Table B holds the same points as the rows below, measured another way and shuffled. Each row below is followed by which row of B it is.
B (20 x 18):
[[ -5  23  -4  -2   4 -25 -15 -27  29  11   3  19   2 -17  -3  -2  -5 -31]
 [ -1  25  -8  15 -19   1  -1 -11  10  20   7  12 -13  -9   7  -6  13 -23]
 [  2   5  -6  14  -6  43  15  25 -33 -28   1 -15   0  -1 -13  -5  13  14]
 [  2  28  -7   5  -1  11   0  13 -14 -15   5  -9  -1   5 -13  -5   2  11]
 [  2   7   5  10 -13  21 -14  22   1   6   0   6 -16  -1   9  -3  -5 -21]
 [ -8  14  -5   3  -2 -10   6 -17   8  -3  11   6   5 -20 -18  -5  13 -12]
 [ 17 -18  -4  10 -31   9 -16  20  -7   5   7  -4 -14  -5  18   0  19  -5]
 [ 15  -2  -7   7 -18  18   4  17   5 -18  10  -4   6 -17   2  -8  11 -23]
 [ 33 -16 -16  -1 -15  11   4  38 -18 -44   7 -20   7 -17 -12  -8   8  12]
 [ 13  14 -10   2 -18 -11 -21   2  13 -10  21  10  -2 -25  -6  -9  22 -18]
 [ 27 -31  -2  -8 -13   9  -4  40 -15 -44  10 -12  10 -12  -6  -5   4  12]
 [-11  18  -4   9   3  32   3  22 -22  -6   0  -6  -1  12  -7  -4   7  13]
 [-10 -11   3  -8  11  11  16  -9 -10 -21   5   0   9   1 -18   1   6   8]
 [  9  -7   2  -9   1   8 -11  28  -8 -24   3  -3   0  -5  -9   0 -10  -6]
 [ 12 -14  -2  -9  -4 -13 -26  21   6 -10   6   3  -1  -6   2  -2  -4  -6]
 [ 24  16 -12  19 -24  12 -23  45  -6 -11  12 -11 -13 -16  -1 -11   1 -10]
 [-21  28  -8   5  11  -6   5 -21  -4   0   3   9   1   1 -10   0   6  -3]
 [ 11  -9  -5   0 -16 -23   4 -19  16  10   6   4  -1 -13  14  -2  16 -17]
 [ -3   4  -8   3  -2   8  14  -7 -18 -12   8 -10   1   3 -20   3  21  21]
 [ 26 -12  -9  -2  -5 -13 -13  29  -1 -25   9 -11   6  -9  -2  -5 -10  10]]
Rows of B count from 0, top down.

[ -8 -11  -2  15  11  25 -14 -22 -18   5  -8  20   0  -6 -14   6  -8] : 15
[ 12 -15   6   6  -5 -16  29   1   6   3  -7  -1 -18  -6 -10   8   8] : 18
[  7  -9   4   2  -8   5 -17 -16  -9  10   3   8 -16   1 -36 -12  12] : 2
[ 11  -4  -3 -13   1 -13  26 -16 -14  -9  -4  -1   7 -22  -8  10  -2] : 9
[ -6  -5  -4 -23   6 -17   7  -2 -19 -11   3  -5  20 -12  27   1  -3] : 0
[  8  -1  -6   2  -8  -7  -1 -19  -6 -14  -1 -28  -7   3 -36  10   8] : 10
[ 16  20  12 -18  -6  28  18 -11  16   4   5   4  11   2 -41  11 -10] : 6
[ -3 -16   1  11   9   3 -12  -5 -13   9  -5  16  -8  -4  -3  -4   5] : 3
[ 18   2  -1  -8  -6   1  46   7   8 -12   0 -10   9  -6  -2  -3 -14] : 17
[  4 -10  -1 -16  -9 -28   2  -4  -1  -1  10 -22  -9  -1  -7   7  15] : 12
[ 13   1   5 -25   0  23   9  -4 -10   7   7  26  15  -6  -9  -7 -13] : 1
[ 11 -21  -3 -11 -10 -27  26  -6 -12  -5   4  -7   1 -17   7   1   4] : 5
[  5 -15   3 -12   3 -19  11  -1 -10   9   0   4   3 -13  20  -1  15] : 16
[ -9 -12  -6  22   8  -3   3  -7  -6 -13 -17 -16  -9  -3  -3  12  -1] : 19
[ -9  -2  -4  -6   3  -9 -25 -17  -6   0   3 -16   1   0  -7  12   9] : 13
[ -2  17   2 -16  -1  27 -35 -14  -9  10  16  18  14   5 -22  -1  -5] : 4
[ 18   0  -2 -24 -13  12  -2 -21 -13 -13   7  -2  12  -2 -37 -13  -8] : 7
[ 12 -17  -3  16  -3   2   7 -18 -10 -11  -9 -20 -16  -5 -28   3   2] : 8
[-11   6  -1  -4   8  -4   1  -9   0  -4  -4 -16   8  -2   2  23   4] : 14
[ -4  -5   3   1  -1   8 -25  -8  -3  21  -6  21  -7   2 -14  -5  10] : 11
